Below are the code and all the weights of a small trained network. Each question names an input and a class and asks about switching units off, where a switched-off unit gives its printed mean instead of its output.

import numpy as np


def w(rows, s, z=0):
    codes = np.array(rows[::2]) - 128.0
    scale = np.full(codes.shape[1], s)
    scale[-1] = z or s
    return codes * scale


def norm(h):
    return h / np.sqrt((h * h).mean(-1, keepdims=True) + 1e-5)


def f(y):
    return np.maximum(y, 0)


def log_softmax(a):
    a = a - a.max(-1, keepdims=True)
    return a - np.log(np.exp(a).sum(-1, keepdims=True))


def net(x, mask):
    res = np.array(x, float).reshape(1, 5) / 4 @ E
    u = 0
    for l in range(3):
        y = f(norm(res) @ A[l][:, :-1].T + A[l][:, -1])
        res = res + np.where(mask[u : u + 13], y, B[l][:, -1]) @ B[l][:, :-1]
        u += 13
    return log_softmax(norm(res)[-1] @ U[:, :-1].T + U[:, -1])


A, B = {}, {}
E = w([
[193,100,184],'x0',
[197,197,3],'x1',
[194,97,190],'x2',
[146,118,144],'x3',
[158,14,99],'x4',
],0.007)
A[0] = w([
[96,94,156,85],'L0N0',
[231,181,85,76],'L0N1',
[82,85,163,43],'L0N2',
[145,8,87,34],'L0N3',
[112,2,72,4],'L0N4',
[142,127,111,79],'L0N5',
[148,225,192,113],'L0N6',
[108,113,157,115],'L0N7',
[141,91,112,7],'L0N8',
[119,221,129,204],'L0N9',
[112,96,186,126],'L0N10',
[67,74,184,45],'L0N11',
[151,56,180,103],'L0N12',
],0.015,0.0014)
B[0] = w([
[121,71,91,192],'L0N0',
[120,73,10,255],'L0N1',
[125,47,103,209],'L0N2',
[49,251,208,229],'L0N3',
[68,191,240,232],'L0N4',
[97,132,103,146],'L0N5',
[122,207,248,238],'L0N6',
[140,92,117,177],'L0N7',
[115,156,153,152],'L0N8',
[90,98,204,249],'L0N9',
[199,103,103,219],'L0N10',
[133,36,87,246],'L0N11',
[230,141,127,235],'L0N12',
],0.014,0.0062)
A[1] = w([
[198,245,192,72],'L1N0',
[106,115,156,4],'L1N1',
[107,22,66,70],'L1N2',
[253,112,138,27],'L1N3',
[44,115,79,113],'L1N4',
[131,107,98,23],'L1N5',
[26,33,89,148],'L1N6',
[84,94,99,44],'L1N7',
[134,254,18,178],'L1N8',
[61,165,246,143],'L1N9',
[17,26,158,85],'L1N10',
[66,137,93,108],'L1N11',
[100,116,146,57],'L1N12',
],0.0084,0.0013)
B[1] = w([
[130,165,154,188],'L1N0',
[125,138,118,143],'L1N1',
[118,152,85,182],'L1N2',
[144,173,102,166],'L1N3',
[202,131,138,176],'L1N4',
[134,122,129,137],'L1N5',
[203,160,96,195],'L1N6',
[162,138,122,149],'L1N7',
[122,5,183,187],'L1N8',
[145,217,145,253],'L1N9',
[156,117,100,201],'L1N10',
[186,132,151,164],'L1N11',
[129,137,114,144],'L1N12',
],0.017,0.007)
A[2] = w([
[226,35,72,131],'L2N0',
[83,142,141,142],'L2N1',
[156,112,95,70],'L2N2',
[38,181,177,149],'L2N3',
[75,87,138,83],'L2N4',
[195,150,148,70],'L2N5',
[104,108,111,61],'L2N6',
[211,90,90,96],'L2N7',
[168,103,57,128],'L2N8',
[185,146,150,172],'L2N9',
[103,11,158,102],'L2N10',
[157,138,131,7],'L2N11',
[231,129,141,146],'L2N12',
],0.011,0.0017)
B[2] = w([
[128,122,34,254],'L2N0',
[157,146,153,147],'L2N1',
[168,123,120,157],'L2N2',
[247,178,180,196],'L2N3',
[118,120,140,130],'L2N4',
[121,163,123,183],'L2N5',
[141,116,151,130],'L2N6',
[84,130,81,210],'L2N7',
[159,100,105,185],'L2N8',
[123,181,120,196],'L2N9',
[58,59,120,172],'L2N10',
[110,129,126,136],'L2N11',
[68,176,92,223],'L2N12',
],0.015,0.0085)
U = w([
[136,201,219,68],'0',
[171,157,57,254],'1',
[115,41,1,56],'2',
],0.0084,0.0031)

Each question gives the input, the list of numbers given to net, and the class t.
The units are the neurons (one row each of A and B). Each row of codes is followed by its name. A weight is (code - 128) times the scale printed after its matrix; where a second scale follows, it is the last column's (A, B and U).
mask holds one flag per neuron, layer by layer. A switched-off neuron (its flag False) gives its mean, the last column of its row in B, instead of its output. The means were averaged over made-up inputs and are rounded, as every weight is.
A unit's drop is (log p(t) with every unit on - log p(t) with that unit switched off) / (log p(t) with every unit on - log p(t) with every unit switched off).
The circuit of an input: a set's keep is (log p(t) with only the set's units on - log p(t) with every unit switched off) / (log p(t) with every unit on - log p(t) with every unit switched off). Starting from the 12 units with the biggest drops (on a tie, the unit counted first), units are removed one at a time, each time the one whose removal leaves the highest keep (on an exact tie, the one counted first), for as long as the keep stays at least 0.8.
units of the circuit, in order: the units of the circuit, biggest drop first
most important unit: the unit with the biggest drop
k most important neurons: the k neurons with the biggest drops, biggest first
k most important neurons of layer l: the k neurons of layer l with the biggest drops, biggest first
drop when u is switched off: that unit's drop, to one decimal
input [5,4,8,3,-2], class 2: 2 most important neurons of layer 0	L0N1; L0N4
input [-3,6,-7,7,7], class 0: 3 most important neurons	L0N4; L0N3; L0N11
input [-8,6,-5,4,-5], class 2: units of the circuit, in order	L1N8; L1N9
input [4,3,-8,6,-6], class 0: units of the circuit, in order	L0N6; L2N0
input [-4,4,6,5,-5], class 0: units of the circuit, in order	L0N6
input [7,6,8,4,-2], class 2: units of the circuit, in order	L0N1; L1N9
input [1,7,5,4,7], class 0: 2 most important neurons	L0N3; L0N4
input [6,-6,6,-5,-5], class 2: 2 most important neurons of layer 2	L2N3; L2N0
input [-7,8,-4,6,1], class 2: 2 most important neurons	L1N8; L1N9
input [0,3,-8,-5,-5], class 0: 2 most important neurons of layer 0	L0N11; L0N2
input [2,8,-4,-2,-3], class 2: 2 most important neurons of layer 1	L1N8; L1N9
input [4,7,-4,1,-2], class 2: drop when L1N8 is switched off	0.1
input [-5,5,1,4,-8], class 0: drop when L0N6 is switched off	0.3
input [-1,-6,-2,-5,-2], class 2: drop when L0N10 is switched off	0.0
input [-3,3,1,2,-8], class 0: most important unit	L0N6
